Below is a small trained network, with its code and all its weights. Each question gives an input and a target symbol and asks what happens when units are switched off, that is, made to give their printed mean instead of their output.

import numpy as np


def w(rows, s, z=0):
    codes = np.array(rows[::2]) - 128.0
    scale = np.full(codes.shape[1], s)
    scale[-1] = z or s
    return codes * scale


def softmax(a):
    e = np.exp(a - a.max(-1, keepdims=True))
    return e / e.sum(-1, keepdims=True)


def log_softmax(a):
    a = a - a.max(-1, keepdims=True)
    return a - np.log(np.exp(a).sum(-1, keepdims=True))


def net(x, mask):
    ids = ['αβγδεζλμπτφψω'.index(c) for c in x.split()]
    T = len(ids)
    res = E[ids] + P[:T]
    u = 0
    for l in range(3):
        r = res
        for j in range(3):
            rows = slice(4 * j, 4 * j + 4)
            q, k, v = (r @ M[l][rows].T for M in (Q, K, V))
            z = softmax(np.where(np.tri(T) > 0, q @ k.T / 4**0.5, -1e9)) @ v
            o = O[l][rows]
            res = res + np.where(mask[u + j], z, o[:, -1]) @ o[:, :-1]
        u += 3
    return log_softmax(res[-1] @ U[:, :-1].T + U[:, -1])


Q, K, V, O = {}, {}, {}, {}
E = w([
[182,94,133,168,25],'α',
[157,149,79,174,41],'β',
[77,130,144,109,119],'γ',
[192,8,124,174,128],'δ',
[119,96,129,133,113],'ε',
[150,181,37,156,50],'ζ',
[128,82,125,134,115],'λ',
[97,82,96,100,160],'μ',
[115,84,151,192,127],'π',
[165,76,38,197,156],'τ',
[117,94,185,92,87],'φ',
[127,69,112,62,96],'ψ',
[149,41,128,65,96],'ω',
],0.012)
P = w([
[85,162,140,109,173],'0',
[79,139,128,111,146],'1',
[69,120,124,126,130],'2',
[60,107,123,127,115],'3',
[51,91,121,128,105],'4',
[45,81,119,125,91],'5',
[39,73,123,124,78],'6',
[35,62,126,128,67],'7',
[26,55,124,128,60],'8',
[24,39,128,124,50],'9',
[8,56,127,122,46],'10',
[2,40,136,117,41],'11',
],0.0069)
Q[0] = w([
[202,172,149,5,3],'L0H0',
[16,88,41,85,56],'L0H0',
[108,216,99,51,210],'L0H0',
[140,44,161,62,164],'L0H0',
[209,170,150,85,154],'L0H1',
[128,141,105,91,170],'L0H1',
[97,104,115,154,71],'L0H1',
[91,129,88,110,118],'L0H1',
[140,122,142,135,145],'L0H2',
[116,115,98,135,102],'L0H2',
[109,102,96,145,108],'L0H2',
[95,132,123,126,132],'L0H2',
],0.023)
K[0] = w([
[91,184,170,5,29],'L0H0',
[5,71,57,156,102],'L0H0',
[135,197,93,78,193],'L0H0',
[121,68,123,101,124],'L0H0',
[185,187,144,112,205],'L0H1',
[168,140,126,143,116],'L0H1',
[70,78,111,141,105],'L0H1',
[132,105,121,151,114],'L0H1',
[150,124,139,135,136],'L0H2',
[105,121,114,136,113],'L0H2',
[107,109,120,147,107],'L0H2',
[108,123,133,120,112],'L0H2',
],0.026)
V[0] = w([
[87,73,36,33,123],'L0H0',
[117,128,146,139,131],'L0H0',
[74,81,166,140,138],'L0H0',
[131,134,177,173,132],'L0H0',
[173,119,96,19,72],'L0H1',
[63,188,120,183,111],'L0H1',
[189,80,86,6,106],'L0H1',
[157,134,254,214,138],'L0H1',
[203,153,70,101,129],'L0H2',
[51,82,99,147,72],'L0H2',
[82,55,32,122,55],'L0H2',
[13,37,73,168,38],'L0H2',
],0.007)
O[0] = w([
[117,190,200,230,162,190],'L0H0',
[126,137,121,109,134,132],'L0H0',
[143,190,128,86,153,183],'L0H0',
[138,125,105,82,122,120],'L0H0',
[100,127,174,203,79,129],'L0H1',
[135,175,100,59,115,132],'L0H1',
[100,115,193,233,104,131],'L0H1',
[169,70,50,58,108,112],'L0H1',
[118,101,123,209,79,76],'L0H2',
[200,190,154,74,164,204],'L0H2',
[253,199,179,115,164,204],'L0H2',
[254,215,181,70,174,253],'L0H2',
],0.0078,0.0076)
Q[1] = w([
[101,55,139,120,132],'L1H0',
[140,158,134,196,143],'L1H0',
[192,172,136,148,81],'L1H0',
[104,100,113,139,5],'L1H0',
[59,68,135,122,133],'L1H1',
[158,127,135,116,192],'L1H1',
[166,215,142,96,126],'L1H1',
[204,123,108,133,155],'L1H1',
[120,101,89,155,109],'L1H2',
[116,153,169,94,153],'L1H2',
[151,131,121,123,125],'L1H2',
[140,145,132,91,142],'L1H2',
],0.027)
K[1] = w([
[42,87,81,112,175],'L1H0',
[111,176,187,128,220],'L1H0',
[156,169,205,114,36],'L1H0',
[37,72,66,232,5],'L1H0',
[87,131,78,178,60],'L1H1',
[102,135,212,95,86],'L1H1',
[197,79,216,91,174],'L1H1',
[123,174,206,85,163],'L1H1',
[21,110,154,92,128],'L1H2',
[221,128,120,152,108],'L1H2',
[147,140,119,148,147],'L1H2',
[192,130,136,172,132],'L1H2',
],0.018)
V[1] = w([
[135,148,125,135,87],'L1H0',
[188,42,102,115,78],'L1H0',
[127,129,117,132,156],'L1H0',
[119,142,155,123,81],'L1H0',
[123,104,145,37,70],'L1H1',
[94,186,136,134,102],'L1H1',
[139,57,167,128,113],'L1H1',
[147,207,27,186,246],'L1H1',
[121,114,170,126,48],'L1H2',
[88,235,105,116,72],'L1H2',
[109,168,129,151,191],'L1H2',
[104,67,178,59,40],'L1H2',
],0.013)
O[1] = w([
[147,94,120,140,149,129],'L1H0',
[179,199,95,171,156,1],'L1H0',
[122,135,130,115,107,126],'L1H0',
[133,105,129,144,161,156],'L1H0',
[94,123,56,75,106,178],'L1H1',
[81,163,155,125,113,155],'L1H1',
[153,73,123,153,103,100],'L1H1',
[178,190,182,137,220,105],'L1H1',
[119,131,187,106,70,90],'L1H2',
[59,250,112,128,89,111],'L1H2',
[94,116,94,169,174,154],'L1H2',
[158,156,212,49,92,29],'L1H2',
],0.012,0.0086)
Q[2] = w([
[237,176,111,114,105],'L2H0',
[153,119,112,129,210],'L2H0',
[251,89,48,124,127],'L2H0',
[132,206,117,92,126],'L2H0',
[130,116,131,134,142],'L2H1',
[115,112,137,105,151],'L2H1',
[93,117,159,98,150],'L2H1',
[97,125,126,103,142],'L2H1',
[128,154,95,71,191],'L2H2',
[120,77,93,142,120],'L2H2',
[151,126,66,245,143],'L2H2',
[96,157,197,53,98],'L2H2',
],0.026)
K[2] = w([
[146,201,139,216,92],'L2H0',
[118,167,98,79,93],'L2H0',
[119,216,163,148,110],'L2H0',
[158,111,131,184,63],'L2H0',
[129,117,116,135,126],'L2H1',
[139,125,116,132,125],'L2H1',
[150,143,123,159,117],'L2H1',
[139,137,125,133,107],'L2H1',
[123,127,213,86,110],'L2H2',
[117,124,125,194,130],'L2H2',
[254,103,106,168,158],'L2H2',
[50,170,113,65,98],'L2H2',
],0.028)
V[2] = w([
[83,110,103,146,125],'L2H0',
[152,116,97,148,135],'L2H0',
[132,140,90,151,93],'L2H0',
[127,115,96,161,109],'L2H0',
[60,80,112,143,120],'L2H1',
[252,184,102,236,41],'L2H1',
[39,70,153,62,202],'L2H1',
[174,154,45,203,44],'L2H1',
[141,118,154,105,132],'L2H2',
[103,166,93,146,95],'L2H2',
[175,180,112,138,79],'L2H2',
[138,111,107,126,151],'L2H2',
],0.0041)
O[2] = w([
[181,164,99,125,112,102],'L2H0',
[152,90,142,131,106,102],'L2H0',
[164,106,127,192,144,55],'L2H0',
[183,105,114,166,132,56],'L2H0',
[50,140,75,92,159,85],'L2H1',
[255,149,52,213,130,65],'L2H1',
[32,67,177,46,140,188],'L2H1',
[166,167,56,186,88,64],'L2H1',
[80,145,116,144,140,151],'L2H2',
[199,73,120,157,135,57],'L2H2',
[209,153,107,190,118,2],'L2H2',
[108,154,120,117,73,172],'L2H2',
],0.0029,0.0026)
U = w([
[196,173,181,75,43,229],'α',
[130,188,138,122,72,225],'β',
[78,146,182,32,142,226],'γ',
[184,62,167,55,137,83],'δ',
[116,141,166,72,128,31],'ε',
[100,191,133,155,79,203],'ζ',
[124,134,167,83,122,54],'λ',
[93,145,225,107,166,5],'μ',
[176,166,98,2,158,70],'π',
[110,127,103,148,159,132],'τ',
[95,76,90,47,13,218],'φ',
[94,124,215,147,98,92],'ψ',
[103,97,207,159,61,151],'ω',
],0.0051,0.0027)

Each question gives the input, a string of symbols that net reads in full, and the target symbol t.
The units are the heads (4 rows each of Q, K, V and O). Each row of codes is followed by its name. A weight is (code - 128) times the scale printed after its matrix; where a second scale follows, it is the last column's (O and U).
mask holds one flag per head, layer by layer. A switched-off head (its flag False) gives its mean, the last column of its rows in O, instead of its output. The means were averaged over made-up inputs and are rounded, as every weight is.
A unit's drop is (log p(t) with every unit on - log p(t) with that unit switched off) / (log p(t) with every unit on - log p(t) with every unit switched off).
The circuit of an input: a set's keep is (log p(t) with only the set's units on - log p(t) with every unit switched off) / (log p(t) with every unit on - log p(t) with every unit switched off). Starting from all 9 units, units are removed one at a time, each time the one whose removal leaves the highest keep (on an exact tie, the one counted first), for as long as the keep stays at least 0.8.
circuit, biggest first: the units of the circuit, biggest drop first
most important unit: the unit with the biggest drop
which heads matter: for each layer, one digit per head in row order, 1 if its drop is at least 0.15 and else 0, layers parted by /
input ψ τ φ π τ δ, target τ: circuit, biggest first	[L1H2]
input α α φ, target α: circuit, biggest first	[L1H2; L1H0; L0H0; L2H1]
input π π π π ω γ β γ γ π π ζ, target π: which heads matter	010 / 010 / 000
input π δ ζ γ μ γ γ π π α λ α, target α: circuit, biggest first	[L0H2; L1H2]
input μ γ φ γ π μ π γ β δ, target δ: which heads matter	011 / 011 / 000
input β τ γ μ, target τ: which heads matter	000 / 001 / 000
input γ τ φ α γ π π α, target π: which heads matter	111 / 110 / 000
input γ μ π δ φ φ δ, target φ: circuit, biggest first	[L1H1; L0H2]
input π δ ζ β δ ω δ φ ε μ δ π, target δ: circuit, biggest first	[L1H2; L0H2]
input δ β γ γ γ τ μ π, target τ: circuit, biggest first	[L1H2; L0H2]
input ω π α γ π ε, target π: circuit, biggest first	[L0H2; L0H1; L1H1; L0H0]
input γ φ δ π φ δ π ε, target δ: which heads matter	000 / 001 / 000
input γ γ ψ γ ε α φ β φ γ, target φ: which heads matter	010 / 010 / 000
input ε τ γ π τ γ γ, target τ: most important unit	L1H2
input ψ γ π π α μ φ, target α: which heads matter	100 / 101 / 010
input γ γ γ φ γ δ δ ε, target δ: which heads matter	001 / 011 / 000
input μ π δ γ π γ λ γ ζ γ ζ, target ζ: which heads matter	001 / 001 / 000
input γ ε γ γ π π φ γ δ φ γ ε, target φ: which heads matter	000 / 010 / 000
input π φ β γ ω δ φ γ δ α ψ, target α: which heads matter	101 / 001 / 010
input φ δ τ, target φ: circuit, biggest first	[L1H1; L0H2; L0H0]
input μ μ γ, target μ: circuit, biggest first	[L1H1]
input μ ω φ γ δ ω φ ε φ μ, target φ: which heads matter	001 / 110 / 000
input γ γ ω γ γ γ γ π, target π: circuit, biggest first	[L0H2; L0H1; L0H0; L1H1]
input φ β φ γ β, target φ: circuit, biggest first	[L1H1; L0H2]
input γ π γ γ μ γ τ, target τ: which heads matter	001 / 001 / 000
input φ φ γ τ, target φ: circuit, biggest first	[L0H2; L1H1]
input δ γ γ φ λ φ ε μ α φ φ δ, target φ: most important unit	L1H1
